Here is a tiny trained network, its code and every weight. The questions are about switching its units off for an input and a target symbol, where a switched-off unit gives its printed mean instead of its output.

import numpy as np


def w(rows, s, z=0):
    codes = np.array(rows[::2]) - 128.0
    scale = np.full(codes.shape[1], s)
    scale[-1] = z or s
    return codes * scale


def f(y):
    return np.maximum(y, 0)


def softmax(a):
    e = np.exp(a - a.max(-1, keepdims=True))
    return e / e.sum(-1, keepdims=True)


def log_softmax(a):
    a = a - a.max(-1, keepdims=True)
    return a - np.log(np.exp(a).sum(-1, keepdims=True))


def net(x, mask):
    ids = ['αβγδεζηθπστφψ'.index(c) for c in x.split()]
    T = len(ids)
    res = E[ids] + P[:T]
    u = 0
    for l in range(2):
        q, k, v = (res @ M[l].T for M in (Q, K, V))
        z = softmax(np.where(np.tri(T) > 0, q @ k.T / 4**0.5, -1e9)) @ v
        res = res + np.where(mask[u], z, O[l][:, -1]) @ O[l][:, :-1]
        u += 1
        y = f(res @ A[l][:, :-1].T + A[l][:, -1])
        res = res + np.where(mask[u : u + 24], y, B[l][:, -1]) @ B[l][:, :-1]
        u += 24
    return log_softmax(res[-1] @ U[:, :-1].T + U[:, -1])


Q, K, V, O, A, B = {}, {}, {}, {}, {}, {}
E = w([
[143,129,182,107,97],'α',
[99,115,225,75,72],'β',
[135,200,68,103,219],'γ',
[131,179,114,25,84],'δ',
[218,154,114,227,213],'ε',
[3,209,86,69,189],'ζ',
[15,195,248,196,214],'η',
[134,149,161,68,82],'θ',
[124,118,236,109,113],'π',
[145,151,145,85,87],'σ',
[138,193,67,103,220],'τ',
[119,150,160,33,56],'φ',
[71,43,71,181,181],'ψ',
],0.012)
P = w([
[164,192,75,210,94],'0',
[44,55,206,6,254],'1',
[97,124,150,21,195],'2',
[86,163,137,214,47],'3',
[60,120,172,144,63],'4',
[93,80,181,78,84],'5',
[87,86,187,88,55],'6',
],0.0063)
Q[0] = w([
[47,117,48,85,83],'L0H1',
[113,253,156,210,90],'L0H1',
[199,139,115,123,204],'L0H1',
[96,151,226,41,38],'L0H1',
],0.0053)
K[0] = w([
[89,191,2,16,27],'L0H1',
[168,215,189,49,198],'L0H1',
[186,143,136,126,80],'L0H1',
[48,209,152,163,35],'L0H1',
],0.0058)
V[0] = w([
[37,253,184,179,79],'L0H1',
[202,217,237,47,208],'L0H1',
[222,134,147,226,135],'L0H1',
[51,126,142,104,192],'L0H1',
],0.0063)
O[0] = w([
[232,121,165,133,160,240],'L0H1',
[162,115,205,135,183,210],'L0H1',
[128,255,186,102,122,63],'L0H1',
[143,71,145,70,132,251],'L0H1',
],0.0093,0.0028)
A[0] = w([
[108,114,59,140,68,46],'L0N1',
[106,53,122,125,145,159],'L0N2',
[186,169,60,101,109,144],'L0N3',
[147,178,94,163,23,126],'L0N4',
[164,112,124,164,18,165],'L0N5',
[220,113,115,159,150,2],'L0N6',
[192,121,175,111,83,120],'L0N7',
[119,96,62,107,8,34],'L0N8',
[146,149,167,127,115,126],'L0N9',
[118,108,161,133,174,124],'L0N10',
[158,153,193,149,102,84],'L0N11',
[106,52,145,98,144,134],'L0N12',
[68,164,154,118,131,93],'L0N13',
[129,106,90,149,79,62],'L0N14',
[77,143,108,59,142,125],'L0N15',
[197,189,193,171,86,64],'L0N16',
[153,116,185,85,108,49],'L0N17',
[39,190,125,124,175,152],'L0N18',
[92,88,167,174,160,94],'L0N19',
[188,78,93,176,169,98],'L0N20',
[189,163,85,152,133,54],'L0N21',
[93,141,128,172,203,133],'L0N22',
[128,121,172,118,134,140],'L0N23',
[117,163,95,175,165,223],'L0N24',
],0.012,0.0063)
B[0] = w([
[163,254,141,151,168,147],'L0N1',
[124,177,123,160,168,237],'L0N2',
[52,57,125,60,184,149],'L0N3',
[68,147,89,58,119,152],'L0N4',
[127,131,48,71,75,171],'L0N5',
[81,84,138,99,143,144],'L0N6',
[190,162,79,150,88,201],'L0N7',
[218,204,147,168,103,154],'L0N8',
[150,161,113,117,108,179],'L0N9',
[93,117,107,143,77,210],'L0N10',
[122,181,79,151,93,189],'L0N11',
[186,178,140,168,133,253],'L0N12',
[93,82,110,135,107,147],'L0N13',
[116,180,135,149,119,139],'L0N14',
[166,110,181,162,108,187],'L0N15',
[108,181,74,128,114,195],'L0N16',
[166,147,122,162,130,188],'L0N17',
[165,47,121,160,170,197],'L0N18',
[85,107,67,121,120,195],'L0N19',
[42,78,148,107,204,166],'L0N20',
[117,85,163,69,186,144],'L0N21',
[105,82,84,119,144,213],'L0N22',
[130,129,99,154,92,202],'L0N23',
[126,107,123,122,237,209],'L0N24',
],0.0084,0.0073)
Q[1] = w([
[134,171,191,150,137],'L1H1',
[143,159,255,123,146],'L1H1',
[141,96,84,127,104],'L1H1',
[169,72,151,139,125],'L1H1',
],0.01)
K[1] = w([
[115,230,58,104,135],'L1H1',
[120,179,13,2,127],'L1H1',
[130,31,175,177,57],'L1H1',
[49,91,66,74,65],'L1H1',
],0.0082)
V[1] = w([
[195,59,138,13,97],'L1H1',
[111,82,198,234,94],'L1H1',
[97,177,82,252,2],'L1H1',
[142,119,93,30,53],'L1H1',
],0.0071)
O[1] = w([
[163,96,44,221,17,3],'L1H1',
[180,97,139,115,245,63],'L1H1',
[147,147,73,2,171,92],'L1H1',
[85,95,30,75,147,14],'L1H1',
],0.0085,0.0072)
A[1] = w([
[130,56,82,137,86,102],'L1N1',
[146,63,157,143,127,197],'L1N2',
[122,187,132,140,106,157],'L1N3',
[119,179,135,89,102,149],'L1N4',
[70,157,129,94,134,81],'L1N5',
[170,148,98,137,137,146],'L1N6',
[95,111,131,113,158,153],'L1N7',
[173,112,105,111,131,156],'L1N8',
[81,119,133,70,98,130],'L1N9',
[98,88,111,149,173,49],'L1N10',
[95,129,130,153,158,147],'L1N11',
[111,117,133,122,171,74],'L1N12',
[70,4,142,129,157,82],'L1N13',
[132,104,89,116,98,151],'L1N14',
[109,83,161,161,160,143],'L1N15',
[81,62,122,152,144,222],'L1N16',
[181,105,147,131,158,157],'L1N17',
[154,130,127,97,175,52],'L1N18',
[77,79,133,123,145,207],'L1N19',
[129,130,143,92,105,146],'L1N20',
[86,143,123,158,121,86],'L1N21',
[92,124,130,131,81,112],'L1N22',
[134,158,143,126,123,132],'L1N23',
[135,85,74,111,129,1],'L1N24',
],0.017,0.0092)
B[1] = w([
[59,220,161,105,73,144],'L1N1',
[140,173,91,88,117,198],'L1N2',
[119,70,136,106,144,205],'L1N3',
[138,84,165,101,104,207],'L1N4',
[189,140,110,119,89,164],'L1N5',
[65,136,150,144,145,173],'L1N6',
[152,133,94,120,104,187],'L1N7',
[71,142,116,120,148,161],'L1N8',
[177,76,85,171,157,154],'L1N9',
[157,126,249,175,36,191],'L1N10',
[114,101,95,119,157,220],'L1N11',
[133,97,128,126,44,183],'L1N12',
[32,60,188,55,169,212],'L1N13',
[115,92,127,174,160,158],'L1N14',
[127,98,49,114,121,248],'L1N15',
[183,208,116,96,124,223],'L1N16',
[118,162,107,154,128,203],'L1N17',
[98,151,120,136,86,168],'L1N18',
[195,187,109,106,123,200],'L1N19',
[139,103,126,171,182,159],'L1N20',
[135,135,149,71,118,159],'L1N21',
[116,108,138,123,75,152],'L1N22',
[131,112,159,152,148,168],'L1N23',
[96,214,255,199,218,137],'L1N24',
],0.0096,0.016)
U = w([
[136,39,94,142,130,99],'α',
[33,88,88,164,242,248],'β',
[163,126,146,151,61,19],'γ',
[78,171,142,143,69,46],'δ',
[100,95,199,132,92,73],'ε',
[221,220,58,192,113,209],'ζ',
[66,214,228,124,194,8],'η',
[61,76,93,144,110,131],'θ',
[111,149,105,22,115,182],'π',
[88,72,94,138,74,59],'σ',
[168,130,147,149,60,3],'τ',
[2,127,144,148,134,142],'φ',
[187,85,204,142,160,140],'ψ',
],0.0091,0.0048)

Each question gives the input, a string of symbols that net reads in full, and the target symbol t.
The units are the heads (4 rows each of Q, K, V and O) and the neurons (one row each of A and B). Each row of codes is followed by its name. A weight is (code - 128) times the scale printed after its matrix; where a second scale follows, it is the last column's (O, A, B and U).
mask holds one flag per unit, layer by layer, with each layer's heads first. A switched-off unit (its flag False) gives its mean, the last column of its rows in O or B, instead of its output. The means were averaged over made-up inputs and are rounded, as every weight is.
A unit's drop is (log p(t) with every unit on - log p(t) with that unit switched off) / (log p(t) with every unit on - log p(t) with every unit switched off).
The circuit of an input: a set's keep is (log p(t) with only the set's units on - log p(t) with every unit switched off) / (log p(t) with every unit on - log p(t) with every unit switched off). Starting from the 12 units with the biggest drops (on a tie, the unit counted first), units are removed one at a time, each time the one whose removal leaves the highest keep (on an exact tie, the one counted first), for as long as the keep stays at least 0.8.
circuit, biggest first: the units of the circuit, biggest drop first
top k neurons: the k neurons with the biggest drops, biggest first
top k neurons in layer l: the k neurons of layer l with the biggest drops, biggest first
input ε ζ β α, target ζ: top neuron : [L1N13]
input δ β ε δ ψ ε ε, target β: circuit, biggest first : [L1N16 L1N10]
input ψ ε γ ε ε π θ, target ε: circuit, biggest first : [L1N15 L1N16]
input ε ε ε γ δ, target ε: top 2 neurons in layer 0 : [L0N18 L0N24]
input η ε φ η π η, target β: circuit, biggest first : [L1N10 L1N16]
input η ε ε τ φ, target ε: circuit, biggest first : [L1N16 L1N15]
input η θ φ η φ ψ, target π: circuit, biggest first : [L1N13 L0N20 L1N16 L1N19]
input δ η φ, target δ: top 3 neurons : [L1N1 L0N3 L1N13]
input α π α, target α: top 2 neurons : [L1N9 L0N16]
input ε ζ α φ, target ζ: top 2 neurons in layer 0 : [L0N15 L0N5]
input φ η η γ η ψ ψ, target ζ: circuit, biggest first : [L0N12 L0N2 L1N13]
input ε τ θ γ ψ τ, target ζ: top 4 neurons : [L0N20 L1N3 L1N16 L1N4]
input ψ π ψ ψ, target β: top 3 neurons : [L0N1 L0N8 L1N16]
input α ζ β π, target ζ: top 3 neurons in layer 0 : [L0N15 L0N5 L0N16]
input β β η η, target ζ: circuit, biggest first : [L1N13]
input η θ η η, target β: top 3 neurons : [L0N11 L0N16 L0N9]
input σ ε ε θ ε ψ σ, target ε: top 2 neurons in layer 1 : [L1N16 L1N19]
input ε ζ α, target ε: top 2 neurons in layer 0 : [L0N21 L0N24]
input δ α ζ φ ε φ η, target π: top 2 neurons : [L1N13 L0N22]
input π ψ φ γ, target π: top 2 neurons : [L1N13 L0N12]
input η β η ψ π, target η: top neuron in layer 0 : [L0N17]
input η ψ α ψ ζ ψ, target β: top 2 neurons : [L0N8 L0N1]
input ε η φ δ, target η: top 2 neurons : [L1N15 L0N18]
input θ β φ σ, target β: top 2 neurons : [L1N10 L1N16]
input γ φ ψ ε η, target π: top 2 neurons : [L1N13 L1N16]
input φ ζ σ, target φ: top 2 neurons : [L1N1 L0N5]
input ε θ φ, target ε: top neuron in layer 0 : [L0N21]
